Rows, each with the grade of its hidden value:
In the rows, 100 means zero.
[ 81 119 107 105  91 102  55  60  85 115 105  95 116  75  98 100 102  90
   0 109  73 147 156  99 126 155 135 112 124 108  94 177  63  87 107 108
 113 116  69   3  67 132  45  71 107 111  90  97  42  84  47  78  83  69
 132 126 112  69  88 124 182  82 127 116  78  84  43 101  97  87  84  68
  74 100 109  96 103 113  95 121  99  97 139 117 170 164 112  33  79  95
  18 129 122  95 124 101 128 110  88  91 121  48 141 124  93 118  94 110
  84  69 119  77  94 111  99 145  93  83 102 102 122 106 111 109 103 105
 155 117  66 144 109  77  67 116  44 111 128  96 103 158 107 101  96 107
  50  72  83 107  66  96  82 101 115  99  97 124]
(59)
[105 107 105  91  94 111  74 104  98  85  84 108  99 109 114  94 103  99
 106 103  96  90  96  97 116 117  87 100  52  98 113  87  92 103  84  95
 127  78 114 123 126  77 132  86  90 109  88 107 102 102 107 132 107 107
  92  94  98 100 105  89  80  91  83 107 113 115 112  93  90  99  94 114
 103 104 106 112  80 106 106  67  95 109  98  97  82  85 103 136 117 103
 129 104  77 106  96 105  76  77 101 109 110 112  70  98 105 104  96  97
  98 152  92  90 109 100  94 118  95 101  93 101 108  84  53 116 109 105
  82 122  89  80 111 106 112  82  96  84  95 100  93 110  85  93 113  88
 120 125 106 100 113  97  97 121 118 102  87  79]
(67)
[ 99  94  97 111  89  90  95 106 108 103  94  98 101 103 106  91 104 104
 118  95  99 114 112 100  82 113  91  72 100  97  97 134  81 111  89  94
  93  97 119 112  93  72 109  94 103  97  96 102  93 102 107 111  96 102
  92  95 107 100  94 101 102  96  94  95 100 103  88 105 104 106 101 113
  95  99 102  91 103  83 104  85 102 108 125  98  95  91  91 115  99  97
 104  99  94  95 100 120 100 102 102 104 101  92  84 103 117  93 105  93
  99 119  85  95 110 102  99 100  98  94  98 101 101  98 102 114  97  98
  89 111  97  85 106 103  88 111  81 111  96  99  98  78  95  91  93  94
 119 101  99 100  95 104  89  81  97 106  97  90]
(59)
[ 94 110  96  66 102 104  90 149 107  56 104  86  87  99  79 103  88  94
  95 114 103  82 112 119 107  68 137 117 158 112 105  55 117  90 143  63
  82  87 100  95 100 121 104 106  73  81 124 104 128  54 104  91 135 143
  97 115  81  97 102  97  73 119  99  95 143 101 112  94  86 108 127 118
 100  88 101 114  71 117  91 134 107 118  82  74  91 117  89  99  61 120
  86 100 121 129  99  88  50  91 112  87  93 112  98 101  88 102  61  90
  89 101  95  85  51 115  83  86  97 124 103  85  74 111  97  79  75  97
  98  35 103  47  95  94 111 102 130  77 103  97 107 116  75 110  93 120
  89  98 112 100  83  72 108 115  99 107  99 136]
(60)
[ 87 105  96 114  87  97  91  72  98 116 107 101 108  87  99 102  95 109
  63  89  80 121 107 104 102 116 123  89 101 101  87 150  83 101  62 108
 130 117  86  48  56  98  84 103 113 120 105  95 105  84  82 100  88  83
 104 107 100  99  93 112 143  93 107  86  74  90  88 111 112  95  92  84
  94  88  97 106  89  89 100 114 112  90 109 107 135 121 106  92  90 110
  79 104 132  92 114 105 152 122  93 104 110  79 106 110  93 112 108 105
 106  85  90  77 106 102  95  97 108  92 116  94 108  95 113 108  88  99
 111 132 104 134  93  97  82 117  95  94 123  95 112  76  98  86 101  93
  99  97  95 106  95 109  85  89  99 100  98  71]
(59)
[118  89 106  87 122  90 132 101  88 103  94 102  95 119  95 104 108  99
 150 106 122  92  82  90  99  74  63 103  95 101 132  63 130  98 115 114
 106  82 114 134 127  99 103 104  98  90 110 105 124 132 115 106 110 101
  95  85 106 101 103  92  88 113  92 114 113 110 112  94  98 105  99  98
 110 112 100  93 112 108 103  69  91  92  87 102  81  87  96 105 117  85
 141  90  92 103  89 107  65  87 104 102  94 118 106  83 111  85 102 109
  95 105 103 124 123  90 106  92 102 105  85 105  97 103 110 100 120 101
  96  75  85  77  89 103 113  77  98 131  77 101 120 105 113 117  93 105
  90  75 108  95 113  98 112 109  92  89 100 116]
(60)
[120  86  93 118 109  87 136 134  95 119 110 107  93 112 101 101 111 112
 172  94 116  70  61  84  88  62  89  39 114  90  97  87 141 108  99 112
  51 120 103 197 137  88 117 137 110  86  91  94 121 114  92  91  98  83
 107  70 105 112  94  98  65 109  94  93  86 108 100 108 112 104  93 115
 110 109  89  92 127  78 105  83 102  99  74 107  52  83  97 110 145  88
 135  87  83 104  90  93  86 110 103 107  86 114  80  89  69 114 102  87
 105  97 113 130 107  83 112  84 113 103  99  98  91 109 109  88  75  94
  98  97 115 106  92 135 111 111 110  76  90 108 106  78 106 114  88 107
 125 106  82  99 104 117 110  86  95 100 102 100]
(67)
[ 77 107  94 123  80 100  52  75 116 118 105  99 102  74 116  92  93 111
  21  99  70 117 134 110 112 137 162  74 114  95  76 139  71 103  66  67
  96 118  80  60  48  96  91 101 118 111  79 102  94  76  61  97  76  72
  93 105 107  94  84 126 144  86 112  86  98  85  69 116 123  92  80 110
  81  77  97 111  98  91  95 127 117 100 120 109 139 127 109  88  85 115
  48 111  99 102 110  92 154 127  95  92 114  72 108 127  87 141 102 101
  99  74 101  73  86 106 100  91 107  96 131  89 118 105 118  99  79  99
 110 168  95 155  79 109  73 119  88 107 143  94  86  98  97  86 100 109
 103 108  81 110  83 111  79  73 103 101 101  92]
(61)
[ 85 109 105  93  90 106  59  53  88 107  97  97 108  84 103  92  99  92
  18 100  76 122 145 106 118 149  94 131  85  98  97 116  98  94  91  88
 110  95  94  19  82  95  85  72 100 108 103 101  58  95  89 102  90 100
 106 113  97  90  93 109 139  78 103  98  87  97  87  99 103  94  90  95
  89  96 105 109  91 104  99 113  99  98 135 101 153 110  92  86  90 106
  72 106 109  97 108 103 120 113  95  98 122  75 124 109 129 119  97 105
  88 102  95  65  95 114  98 110  96  83 109  95 112  98 105 101  98 104
 124 107  87 133 101  86  81 101  91 117 117  94  88 115  96  88 106  90
  95 101 103 104  87  97  85 109 102 102  99  95]
(61)
[ 90 103 105 107 100  97  78  85 103  96  99  92 105  95  95 102  93  99
  86  89  96 127  78 104 115 119 123 114  89 102  99 122  85 104  81 110
 134  95 101  61  95  88  91  91 100 104 103 103 110 110 102 109  88 102
 102 103  93  96 104 108 119  97 103 103  81  98  92 108  97  97 104  90
  98  94 103 112  85 102  98  93 106 102 119  97 112 100 109  95 108 102
  87 108 102  97 106 109 102  97 101 101 103  98  86 101 106 106 107  96
 108  98  97  92 101 107  97 101  96 104 102 105  97  90 112 104 123  97
 108 123 114 104 104 101  94  94  94 109 102 101  80  85  96  98 102 102
  95 102 102 102  97 108  91  97 103 107 103  95]
(59)
[107 111 106  95  92  95  85  92  95 117  96  96 106  95  99  97 101 112
  89  98 110 114  88  82  85  90 103  95  87  96 107 134  74 106 107 101
  65  98  92 137 121  82 101  93 117 106  59 101  85 110  88 109  80  69
  92  95 112 103  93 108 120  99 110 111  70  91  72 104  98  91  78  93
  89 110 101  94 116 102 102  77 105  88 108 109 101  95 110  72 100  89
  83 105  66  85 100 103  93  90  94 106 119  87  97 116 101  93 101  89
  97 104 106  99 111  99 111 124 100  89 104 107 128  86 102 118 132  94
  87 127  85 125 106 113  87  83  75  98 103  95  90 113 108  99  92  95
 111  88  82 102  99 116 100  79 111 100 104 136]
(59)
[ 89  90  96 118  89  97 100  59 108 114 114 104 110  85 102  97 100  89
  52  96  95 123 100 104  98 122 126  72  76 103  67  95  67  98  59 152
 130 126  88  44  79 102  81 100 125  93  84  91  93  98 109  90  68 103
 101 124 107  89  96 101 143  92 110  97  84 106  79 107  92 101 112 101
  96  98 102  93 120  87  98 130 105 100 118 113 128 128  96  81 105 102
  64 113 107  86 101 111 153 118  91  95 101  66 120 112  83  92  98  94
  98  74  81  96  94  96 106  97  95  93 112 100 113 104 157  95  77  94
 110 120 115 133 102  84  76 138  88  73 108  94  91  94 106  86 101 113
  86  79  86 103  92 109  99  88  92  91 104 108]
(67)
[109  99 108  82 115 105 119 114  93 100  98 103  95 101  99 110  98  85
 108 105 105  70  98  97 118  90  90 111  80  98 105  76 101  82 102 110
  55  92  89  76 108 132  81 100  99 100 122 101  88 114  97  93 100 103
 121  96 101  91 111 100 103  92 100 114 102 106 131  93  94  97 108  92
 100 110  88 103  96 116  99 103  91  99  65 106  92  99  94 111 114  94
 110 102 127 119  89  93 126  89  95  91  90 118 127  93 109  95 100 118
 103  91 110 130 100  93 113 116 102 107  78 105 113 100  66  88 107 102
 122  78 117  97 106  92 121  74 129  86  89 106  88 145 104 113 107  99
  75 112 102  98 111  91 113 124 101 100 100 101]
(67)
[102 107 102  91  98 108  81  78  79 107  93 103 116 100  81 105  99 106
  86  87 100 116  89  87 130 109 123 121  59 102 108 166 118  88  92  95
  79  94  79  63 117  94  80  91 102 129  89 107  85 115  93 107  91  77
 116 107 101 102 107 109 117 100 103 112  72  95  86 101 101  88  89  68
  97 106 110 103  72 108  97  72  97  88  96 114 126  98 114  88  95  87
  88 105  74  96 106 110 109  72  94 105 113 105 102 114 127  95 104  86
 103 117 107 127 128  99 102 129  92  87  92 108 127  86  62 111 148 108
 106 113 113 115 112 104 105  63  66 118  99 109 112 133 106 100  99  97
  89 101  96 101 113 109  94 119 112 100  91  77]
(56)
[124  96 101 101 102  85 125 104  65 113  98 100  95 122 101 104 110 106
 183 100 128 109  58  76  74  78  56  95 109 102 119  96 142 111 109 127
 131  98 122 176 156  73 106 103 115  85  92 103 105 135 122 104 113  94
  94  93 103 103  99  89  76 113  98 115  80 112  92 102  85 105 109 102
 111 117 105  78 126 100 104  87  95  93 112  95  48  76 100 102 129  83
 136  90  61  83  99 111  50  80 100 124  91 100  87  86 116  56 108  91
 101 107  98 117 119  91 100 101  89  91  92 109  95  86 136 106 120  99
  78  87  97  79 109 121  91  82  71  76  76 102 101  72 114 104  94 113
 111  59  87  93 108 108 108  97  94  98 103 147]
(60)
[113 103  94  58 121 104 118 175 112  55 102  89  74 119  85  98  98  86
 140 111  96  36 114 114 109  39  89 108 155 106 121   0 106  97 161  62
  74  89 105 128 134 131 113 113  63  69 132  98 135  71 105  92 135 139
  87  93  96  91 111  83  28 116  90 106 153 110 140  82 104 108 122 116
 109 111  88 108  90 126  95 138  94 116  47  73  62 100  78 116  91 105
 112  90 120 138  88  62  40  91 109  95  81 139  91  88  82 108  65 109
  90 102 116 113  62 104  91  97 108 128  85  92  64 125  67  84  78  96
 109  42 101  36  90 100 134 125 154  80  93 102 112 148  83 119 108 120
  77 110 113  96 100  65 123 127 100 107 101 156]
(60)
[ 98 109 104 115  67 100  70  67  94 109  95 100 101  99 106  96 104 110
  70  95  96 145  80  92 102 136 101  84  79 101 106 171  52 109  71 145
 161 111 106 132 110  69  89  86 113 112  36 101  72 117 104 109  66  68
 106 116 115  91  90 111 128  89 114 108  73  96  65 110  95  95  88  78
  92  96 116  95 106  92 108  80 104  96 130 113 131 102 106  79 108  91
  77 122  75  78 124 117  94  95  92 110 116  62  80 110 112  90 118  78
  96 111  96  87 102  98  92 121  91  78 111 105 117  86 143 127 119  99
 101 142  93 119 126 112  74 120  41  69 107  96  95  77 105  86 100 101
 105 107  86 105  88 119  90  81 107  96  98 118]
(61)
[ 90  67  87 115 120  96 159 100 134 120 108 108  95 100 122  90 101  89
  86 116  98  43 133 122  91 109  55  76 139  94  77  26 120 104 123  69
  50 125 116 131  65 109 112 118  78  82 107  95 102  51  81  72 108 144
 113  87 100  73  92  89  75 108  90  89 137 117 101  87 134 114  91 124
 109  99  80  69 120  92 108 128  88 117  97  95  74 104  70 110  96 103
 126  75 126 127  91  60 118 136 105 101  84 102 110  51 100 129  92 101
  89 125 110  88  83  98 113  58 112  98  93  87  63 153 105 101  24  99
 104  86 107 139  56  83 116 143 140 128 106 100 130 117  97 127  98 104
 106  94 105  96 108  81  96  97  90 100 102  69]
(60)
[119 104 119  77 101  96  91 101  73  94  88 102 103 116 107 106  97  97
 134 102 122 102  70  85  93  70  62 129  78  99 117  77  88  98 101  92
  96  76 105 154 127  91 114  96 106 113 108 102 102 124 119 121 114  77
  88  83 105 106 112  87  85  94  94 114  89 100 124  93  90  91 108  97
 102 111  98  99 103 114  98  67  97  90  97 101 103  87 101 118 112 102
 129 100  90  97  84 111  70  83  98 100 107 111 118 102 124  74 107 131
 107 108 114 127 134  97 115 115 102  98  88 108 122  80  86 110 131  97
  98  96  84  91  90 101 106  62 102 103  77 100 103 113 113 100 100  80
 103 109 103  94 125 106 110 110 107  93 101 119]
(56)
[ 74 110 101 110 104 108  65  90  82  99 110  93 118  76  63 114  88 101
  52  88  86 138  98 112 121 108 176 140  81 104  76 149  80  93  51  79
 113  95  67   0  53 132  64  92  97 121 162 107 104 101  93  93 109  95
 110 123  91 116 108 117 145 105 110  88  79  77 101 113  99  98 112  73
  89  84  98 109  86 110  85 134 112  93  94 101 167 136 119  68  74 117
  45 113 128  98 114 112 154 117 105  83 103  88 122 131 111  84 107 106
 104  35  68  82  92 108  96 104 103 114 121  94 112  92  98  88 113 106
 117 101 127  80 108  78  91  81 104 153 116 101  80  77  93  91  93  91
  93 101 112 108  87 101  92 106 101 103 102  66]
(67)
[116 110 104 108  90 111  83 108  77  91  82 104 104 121  95  96  98 116
 160  96 111 122  70  81  93  87  93 129  78 100 136 160 127 102 107  95
 120  69 124 166 147  54 122  84  91 112  80 109 114 123 123 135  96  89
  77  86  98 118  99  94  85 106  93 109  79  89  99 105  80  94  90 105
 108 102 127 116  74 100 105  33  97  84 103  99  82  74 111 122 105  96
 127  98  55  87  88 107  49  71 102 115 119 115  78 108 146  66 111 105
  99 147 100 115 138 103  92 109  91  91  98 107 108  68  67 104 146 108
  67 110  94  68 123 116 110  56  69 103  82 105  93  66  97 100  98  86
 124 130  97  99 129 107  98 118  99 104  95  82]
(61)
[ 98 112 111 101 100 116  77  92  54 119  92  90 110  99  86 105 103  99
  59 104 106 135  96  87 104 107 127 128  99 100 126 178 126  94 114 101
 109  98  99  55  96  93  73  73 105 115  74 113  88 108  78 104  91  74
 119 107 108 103  98 117 149  97 106 123  79  77  72 101  98  87  79  76
  99  98 112 107  85 111  97  71  97  94 100 105 133 107 108  81  97  99
  89 107  92 102 115 109  89  86  98  99 116  98 104 116 149  66  82 100
  89 106 105 107 119 109  89 137  93  87  99 101 115  76  91 112 135 106
 109  92  95 113 109  89  95  62  58 144 110 102 112 104 115 111  97  97
  72  86  96 104  97 103  88 119 101  98  99  91]
(56)
[101  97 101 111  96  92 116  67 130 103  99 104  96  93 117  91 103  94
  76 102  91 100 126 109 100 130  61  95  86  95  86  68  78 100  88 120
  97 108 117  81  80 100 109 102 100  97  93  99  78  94 116  93  94 101
 108 105 101  98 101  90 114  85  96  94 111 110 106  91 105 103 104 116
  97 106  99  91 105  91 104  89  99 103 119  99  95  89  89 117 124  94
 118  97 121  99  94 100 133 113  95 100 101  99 101  82  90 104 115 109
  91  96  96  83 111  96 110  90 103  91  95 105  91 113 112  95  81 103
  97 114 100 130  76  96  96 116 123  95  84  98  94  99 102  94 107  98
 112 100 107  98 109  94  94  86  97  94  99  78]
(67)
[ 85  98 100 111  98  95  91  81 111 105 112 106 113  75 102 105  95  88
  51  85  70 115 104 110 119 123 153  90  72 101  77  96  53  99  47 113
  83 120  82  15  67 121  71  98 122 111  96  93  89 103 110  91  87  95
 121 117 100 105 104 110 145  87 103  83  92 106 101 109 106 103 117  80
  94  93  91 106 107  96  97 144 106 106 112 110 133 121 107  77 108 108
  62 109 132 107 103 110 174 125  94  89  91  82 110 108  84  97 116 104
 106  68  77  85  98  99 108  90 105 106 112 103 115  99 114  92  84  98
 119 123 109 133  89  79  87 115 116 112 114 106  92 104  97  77 108 100
  93  84 106 104  94 111  92  87  97  98 103  77]
(56)
[ 91 108 111 103  92 100  74  85  88 100  93 104 109  88  94 110  91 104
  85  88 100 127  88 103 105 107 117 120  71 100 111 130  88  93  59  89
 148  80  86  28  98 100  83  90 110 125 122 101 112 119 110 115  98  98
  99 108  94 116 111 101 125 103  98 100  74  85 119 107  95  94 109  91
  97  92 103 108  81  97  96  90 108  95 116 105 122  92 109 114 102 119
  89 107  98 102 104 125 133  95  99 100 102  98  99 117 111  77 108  92
 104 106  80  88 106 100 102 109  98 108 110 112 108  78  89 100 123 112
  99 112 114  84  89  87  98  71  97 114  98 100  83  92 105  85  97  94
 107 104 111 101 109 116  91 101 103  92 104  80]
(59)
[108  93 100  95  84 101  99 115 111  91  95 107  97 114 115  93 106 101
 144  99  99  94 101  95 107 109  83  78  82 103 110  87  79 109  92 119
 140 102 117 170 134  65 125  98 111  84  71 106 114 106 112 126  96 103
  84 100 100  98  98  95  75  91  94 100 102 116 100  99  92 101 107 107
 103 100 109  92  98  82 107  83  98 103 116 102  79  66  92 139 121  91
 129 101  84  93 101 119  71  98 101 110  98  97  60  91 103 111 109  84
 100 138 101  93 113  93  97  83  91  87  95  98  94  94 110 104  86  95
  80 116  98  78 117 115 105 120  85  67  91 101  97  67  91  88 106 103
 117 113 109  96 106 103  99  93 103  95  91  91]
(67)
[ 58 117 102 119  80 111  37  27  93 123 106  93 122  49  97  95  90  91
   0  95  56 168 145 122 132 190 180 129  80 102  59 163  29  91  46 115
 129 124  44   0  15 134  33  68 128 130  98  93  45  89  72  77  63  69
 125 139 107  84  96 140 200  76 125  92  80  83  70 114  93  92  97  71
  67  70  99 107  95 107  90 160 117  98 134 119 200 154 117  42  75 115
   5 140 144  86 129 128 200 128  85  78 119  46 148 149  87 120 107  94
  92  52  96  63  83 110 102 132 103  80 130 100 147  98 130  93 100 101
 138 147 100 175  92  56  59 127  74 139 156  94  81 125  96  69 104  92
  69  74  96 111  64 117  68  86 104  95 102  72]
(61)
